Below are the code and all the weights of a small trained network. Each question names an input and a class and asks about switching units off, where a switched-off unit gives its printed mean instead of its output.

import numpy as np


def w(rows, s, z=0):
    codes = np.array(rows[::2]) - 128.0
    scale = np.full(codes.shape[1], s)
    scale[-1] = z or s
    return codes * scale


def f(y):
    return y / 2 * (1 + np.tanh(0.7978845608 * (y + 0.044715 * y**3)))


def log_softmax(a):
    a = a - a.max(-1, keepdims=True)
    return a - np.log(np.exp(a).sum(-1, keepdims=True))


def net(x, mask):
    res = np.array(x, float).reshape(1, 5) / 4 @ E
    y = f(res @ A[0][:, :-1].T + A[0][:, -1])
    res = res + np.where(mask, y, B[0][:, -1]) @ B[0][:, :-1]
    return log_softmax(res[-1] @ U[:, :-1].T + U[:, -1])


A, B = {}, {}
E = w([
[119,225,67],'x0',
[165,70,142],'x1',
[114,142,96],'x2',
[112,173,252],'x3',
[32,116,96],'x4',
],0.012)
A[0] = w([
[190,77,172,255],'n0',
[160,155,184,181],'n1',
[111,50,116,197],'n2',
[123,120,61,193],'n3',
[102,81,217,174],'n4',
[95,172,151,209],'n5',
[248,141,117,139],'n6',
],0.014,0.0061)
B[0] = w([
[134,10,200,252],'n0',
[154,114,254,205],'n1',
[71,70,69,208],'n2',
[153,136,63,205],'n3',
[45,85,198,239],'n4',
[64,218,207,194],'n5',
[243,156,185,215],'n6',
],0.009,0.012)
U = w([
[134,105,18,175],'0',
[223,105,176,165],'1',
[203,213,160,96],'2',
[56,76,157,48],'3',
[23,254,155,252],'4',
[90,127,221,22],'5',
],0.0099,0.004)

Each question gives the input, the list of numbers given to net, and the class t.
The units are the neurons (one row each of A and B). Each row of codes is followed by its name. A weight is (code - 128) times the scale printed after its matrix; where a second scale follows, it is the last column's (A, B and U).
mask holds one flag per neuron, in row order. A switched-off neuron (its flag False) gives its mean, the last column of its row in B, instead of its output. The means were averaged over made-up inputs and are rounded, as every weight is.
A unit's drop is (log p(t) with every unit on - log p(t) with that unit switched off) / (log p(t) with every unit on - log p(t) with every unit switched off).
The circuit of an input: a set's keep is (log p(t) with only the set's units on - log p(t) with every unit switched off) / (log p(t) with every unit on - log p(t) with every unit switched off). Starting from all 7 units, units are removed one at a time, each time the one whose removal leaves the highest keep (on an exact tie, the one counted first), for as long as the keep stays at least 0.8.
circuit, biggest first: the units of the circuit, biggest drop first
k most important neurons: the k neurons with the biggest drops, biggest first
drop of u: that unit's drop, to one decimal
input [-6,8,-5,4,4], class 3: circuit, biggest first -> [n2 n6]
input [6,0,7,-7,-8], class 2: 3 most important neurons -> [n6 n0 n2]
input [2,0,8,5,-3], class 4: most important neuron -> [n0]
input [1,-6,-1,-3,4], class 0: circuit, biggest first -> [n4 n1]
input [3,-3,3,-1,-7], class 2: circuit, biggest first -> [n0 n4]
input [1,-8,2,1,-6], class 2: circuit, biggest first -> [n4 n0]
input [-1,-8,0,-3,-5], class 2: circuit, biggest first -> [n0 n4]
input [1,7,5,7,5], class 4: 3 most important neurons -> [n0 n5 n6]
input [6,-6,-2,-6,4], class 0: 3 most important neurons -> [n3 n4 n1]
input [4,2,4,6,0], class 4: drop of n0 -> 0.4
input [7,6,5,8,2], class 4: drop of n0 -> 0.3
input [3,-4,-3,-1,-5], class 2: drop of n3 -> 0.0
